Below are the code and all the weights of a small trained network. Each question names an input and a class and asks about switching units off, where a switched-off unit gives its printed mean instead of its output.

import numpy as np


def w(rows, s, z=0):
    codes = np.array(rows[::2]) - 128.0
    scale = np.full(codes.shape[1], s)
    scale[-1] = z or s
    return codes * scale


def f(y):
    return y / 2 * (1 + np.tanh(0.7978845608 * (y + 0.044715 * y**3)))


def log_softmax(a):
    a = a - a.max(-1, keepdims=True)
    return a - np.log(np.exp(a).sum(-1, keepdims=True))


def net(x, mask):
    res = np.array(x, float).reshape(1, 8) / 4 @ E
    y = f(res @ A[0][:, :-1].T + A[0][:, -1])
    res = res + np.where(mask, y, B[0][:, -1]) @ B[0][:, :-1]
    return log_softmax(res[-1] @ U[:, :-1].T + U[:, -1])


A, B = {}, {}
E = w([
[125,181,105,166,175,96,101,210,151],'x0',
[103,186,117,102,143,163,130,65,254],'x1',
[106,146,127,113,53,107,41,71,99],'x2',
[133,78,158,168,165,73,100,91,180],'x3',
[110,191,100,40,210,173,135,110,110],'x4',
[21,117,196,66,224,58,165,188,144],'x5',
[214,17,113,66,167,148,57,113,94],'x6',
[63,114,184,197,169,196,155,128,85],'x7',
],0.008)
A[0] = w([
[168,192,87,115,145,187,161,198,80,156],'n1',
[102,197,121,149,20,147,101,26,119,159],'n2',
[152,102,115,117,109,137,98,118,121,31],'n3',
[168,106,115,98,97,154,117,149,144,138],'n4',
[109,101,139,105,60,56,127,163,75,92],'n5',
[111,150,150,140,176,122,106,120,94,2],'n6',
[93,102,141,87,32,39,130,174,56,122],'n7',
[124,145,117,147,119,80,137,134,177,112],'n8',
[239,151,90,100,7,109,164,135,189,142],'n9',
[110,124,134,124,111,192,197,111,79,181],'n10',
[64,158,129,146,113,134,148,161,159,141],'n11',
[7,225,141,192,112,109,200,177,189,156],'n12',
[105,158,127,123,149,132,121,68,130,168],'n13',
[161,161,107,192,35,165,39,169,111,149],'n14',
[103,105,139,142,141,114,123,75,146,43],'n15',
[122,123,157,135,171,133,130,131,130,27],'n16',
[80,132,123,34,103,177,143,157,185,151],'n17',
[141,159,95,127,139,143,143,105,83,112],'n18',
[121,128,130,90,93,239,232,116,47,132],'n19',
[78,126,135,132,159,148,129,137,98,47],'n20',
[62,167,132,29,88,140,168,104,168,173],'n21',
[181,207,81,144,175,199,184,191,70,113],'n22',
],0.015,0.0038)
B[0] = w([
[169,143,166,121,156,136,91,170,120,199],'n1',
[181,104,83,134,21,129,69,133,128,215],'n2',
[120,157,132,138,116,123,162,140,146,149],'n3',
[153,135,171,140,124,137,157,87,125,158],'n4',
[141,168,138,113,174,135,87,149,119,169],'n5',
[165,137,124,154,114,133,143,117,153,142],'n6',
[187,123,155,129,213,140,101,178,115,188],'n7',
[145,125,161,123,129,158,166,93,104,154],'n8',
[130,78,89,137,178,112,133,12,163,214],'n9',
[143,148,142,109,178,120,153,70,148,179],'n10',
[76,131,137,156,158,109,172,132,109,176],'n11',
[39,159,194,97,140,144,254,124,136,250],'n12',
[139,108,168,119,75,109,145,169,108,152],'n13',
[170,93,68,129,116,115,67,78,147,202],'n14',
[175,149,135,126,88,138,143,152,117,140],'n15',
[178,140,154,103,103,125,113,80,114,143],'n16',
[166,135,142,156,172,130,106,156,100,181],'n17',
[157,112,155,139,145,135,127,141,151,152],'n18',
[110,94,105,131,156,110,168,48,163,208],'n19',
[129,115,118,145,174,132,136,116,140,156],'n20',
[153,130,128,135,204,129,70,167,118,195],'n21',
[125,148,156,121,188,117,104,190,90,209],'n22',
],0.019,0.021)
U = w([
[189,81,97,120,103,93,78,90,176,198],'0',
[141,170,177,82,181,113,130,202,102,240],'1',
[92,158,116,108,12,138,145,192,133,57],'2',
[57,154,69,128,110,111,139,135,162,3],'3',
[84,134,160,95,159,116,254,50,197,173],'4',
],0.0093,0.0032)

Each question gives the input, the list of numbers given to net, and the class t.
The units are the neurons (one row each of A and B). Each row of codes is followed by its name. A weight is (code - 128) times the scale printed after its matrix; where a second scale follows, it is the last column's (A, B and U).
mask holds one flag per neuron, in row order. A switched-off neuron (its flag False) gives its mean, the last column of its row in B, instead of its output. The means were averaged over made-up inputs and are rounded, as every weight is.
A unit's drop is (log p(t) with every unit on - log p(t) with that unit switched off) / (log p(t) with every unit on - log p(t) with every unit switched off).
The circuit of an input: a set's keep is (log p(t) with only the set's units on - log p(t) with every unit switched off) / (log p(t) with every unit on - log p(t) with every unit switched off). Starting from the 12 units with the biggest drops (on a tie, the unit counted first), units are removed one at a time, each time the one whose removal leaves the highest keep (on an exact tie, the one counted first), for as long as the keep stays at least 0.8.
circuit, biggest first: the units of the circuit, biggest drop first
most important unit: the unit with the biggest drop
k most important neurons: the k neurons with the biggest drops, biggest first
drop of u: that unit's drop, to one decimal
input [-3,-2,-5,-6,4,8,-3,-3], class 1: most important unit	n21
input [3,-5,3,-3,5,-7,-6,4], class 0: 2 most important neurons	(n14; n2)
input [-3,-3,-6,-6,4,5,3,3], class 1: 4 most important neurons	(n22; n12; n9; n1)
input [-4,-5,8,0,0,1,-7,2], class 1: 2 most important neurons	(n7; n9)
input [-6,3,-7,-8,6,-4,-2,-8], class 0: 2 most important neurons	(n9; n12)
input [0,-5,0,1,-7,7,-7,-8], class 1: 2 most important neurons	(n7; n5)
input [-7,3,8,-7,-4,8,-3,5], class 1: 2 most important neurons	(n21; n7)
input [1,1,4,8,-2,1,4,-3], class 0: 4 most important neurons	(n12; n22; n19; n11)
input [-8,-7,-1,2,1,2,-3,-7], class 1: 3 most important neurons	(n7; n2; n14)
input [-6,6,-4,1,-2,6,-1,-6], class 1: 3 most important neurons	(n21; n19; n17)
input [-4,3,-8,7,-3,-7,-1,-1], class 0: drop of n12	2.5
input [7,7,-2,5,5,-4,5,6], class 1: drop of n14	0.2
input [0,3,4,3,8,0,5,2], class 1: drop of n2	0.8
input [-7,0,4,3,1,-3,3,6], class 0: circuit, biggest first	(n12)
